Below are the code and all the weights of a small trained network. Each question names an input and a class and asks about switching units off, where a switched-off unit gives its printed mean instead of its output.

import numpy as np


def w(rows, s, z=0):
    codes = np.array(rows[::2]) - 128.0
    scale = np.full(codes.shape[1], s)
    scale[-1] = z or s
    return codes * scale


def f(y):
    return np.maximum(y, 0)


def log_softmax(a):
    a = a - a.max(-1, keepdims=True)
    return a - np.log(np.exp(a).sum(-1, keepdims=True))


def net(x, mask):
    res = np.array(x, float).reshape(1, 5) / 4 @ E
    y = f(res @ A[0][:, :-1].T + A[0][:, -1])
    res = res + np.where(mask, y, B[0][:, -1]) @ B[0][:, :-1]
    return log_softmax(res[-1] @ U[:, :-1].T + U[:, -1])


A, B = {}, {}
E = w([
[90,100,138,67,169,82,146,78,150],'x0',
[227,12,121,142,112,120,149,108,147],'x1',
[139,162,156,82,105,208,173,26,208],'x2',
[100,110,191,195,173,89,47,127,133],'x3',
[111,115,57,72,173,160,81,179,232],'x4',
],0.011)
A[0] = w([
[159,88,54,123,69,203,102,161,133,157],'neuron 1',
[201,138,116,131,183,72,108,169,80,174],'neuron 2',
[149,155,180,89,127,177,180,41,113,61],'neuron 3',
[52,192,74,56,136,137,179,103,172,133],'neuron 4',
[196,128,137,151,75,86,167,158,69,43],'neuron 5',
[84,135,185,141,95,26,80,121,33,234],'neuron 6',
[74,156,103,102,193,113,89,132,174,176],'neuron 7',
[90,145,127,108,126,190,153,65,165,252],'neuron 8',
[86,255,95,91,145,176,173,103,174,248],'neuron 9',
[103,108,73,52,112,143,179,119,119,141],'neuron 10',
[164,76,159,124,105,124,117,129,105,240],'neuron 11',
[150,50,127,132,173,63,126,96,76,140],'neuron 12',
[144,192,199,143,111,141,174,97,111,85],'neuron 13',
[100,35,136,128,199,120,107,114,179,252],'neuron 14',
[58,141,156,109,122,91,149,132,46,123],'neuron 15',
[146,123,94,96,153,68,37,217,138,126],'neuron 16',
],0.0099,0.0043)
B[0] = w([
[112,99,117,60,96,167,161,201,134,200],'neuron 1',
[111,135,132,220,174,85,238,90,80,198],'neuron 2',
[203,82,146,129,89,75,139,56,179,194],'neuron 3',
[149,176,112,2,99,165,91,215,95,205],'neuron 4',
[43,206,158,182,198,107,197,130,45,192],'neuron 5',
[91,219,132,89,146,177,189,225,82,252],'neuron 6',
[135,184,146,90,59,147,30,153,116,196],'neuron 7',
[185,106,170,66,105,115,88,141,135,205],'neuron 8',
[228,159,173,36,39,155,77,138,98,221],'neuron 9',
[168,81,129,59,123,167,212,141,109,183],'neuron 10',
[116,118,101,148,190,44,180,140,155,196],'neuron 11',
[236,109,174,86,107,61,157,172,130,205],'neuron 12',
[185,167,136,146,36,116,45,83,63,176],'neuron 13',
[170,131,129,64,71,76,78,195,223,213],'neuron 14',
[82,159,89,107,162,145,154,223,156,184],'neuron 15',
[164,104,180,114,106,92,64,52,83,212],'neuron 16',
],0.0078,0.015)
U = w([
[162,177,222,147,91,107,75,18,52,185],'0',
[110,174,113,51,107,142,128,200,124,198],'1',
[96,135,81,178,35,144,166,41,46,2],'2',
[3,191,107,203,114,217,101,168,60,64],'3',
[119,139,117,239,171,110,103,94,41,115],'4',
[191,1,65,129,123,52,95,27,215,172],'5',
[110,112,138,248,224,63,201,108,25,52],'6',
[173,54,107,47,104,170,189,63,124,58],'7',
],0.0084,0.0056)

Each question gives the input, the list of numbers given to net, and the class t.
The units are the neurons (one row each of A and B). Each row of codes is followed by its name. A weight is (code - 128) times the scale printed after its matrix; where a second scale follows, it is the last column's (A, B and U).
mask holds one flag per neuron, in row order. A switched-off neuron (its flag False) gives its mean, the last column of its row in B, instead of its output. The means were averaged over made-up inputs and are rounded, as every weight is.
A unit's drop is (log p(t) with every unit on - log p(t) with that unit switched off) / (log p(t) with every unit on - log p(t) with every unit switched off).
The circuit of an input: a set's keep is (log p(t) with only the set's units on - log p(t) with every unit switched off) / (log p(t) with every unit on - log p(t) with every unit switched off). Starting from the 12 units with the biggest drops (on a tie, the unit counted first), units are removed one at a time, each time the one whose removal leaves the highest keep (on an exact tie, the one counted first), for as long as the keep stays at least 0.8.
circuit, biggest first: the units of the circuit, biggest drop first
k most important neurons: the k neurons with the biggest drops, biggest first
drop when u is switched off: that unit's drop, to one decimal
input [1,-3,4,6,-1], class 0: circuit, biggest first : [neuron 1]
input [-8,-8,5,7,2], class 0: circuit, biggest first : [neuron 6; neuron 1]
input [5,-3,5,-6,-6], class 7: 2 most important neurons : [neuron 10; neuron 3]
input [8,4,-3,-7,-2], class 7: 2 most important neurons : [neuron 10; neuron 6]
input [2,3,2,8,-1], class 5: 2 most important neurons : [neuron 4; neuron 5]
input [5,-1,8,2,1], class 0: 2 most important neurons : [neuron 6; neuron 3]
input [0,-4,-4,5,-8], class 3: 2 most important neurons : [neuron 6; neuron 15]
input [1,-2,7,6,1], class 0: drop when neuron 6 is switched off : 0.3
input [-8,8,1,-6,-4], class 6: drop when neuron 5 is switched off : 0.4
input [-8,4,6,-6,-2], class 7: drop when neuron 1 is switched off : 0.2
input [-1,7,-7,-1,5], class 5: drop when neuron 3 is switched off : 0.0
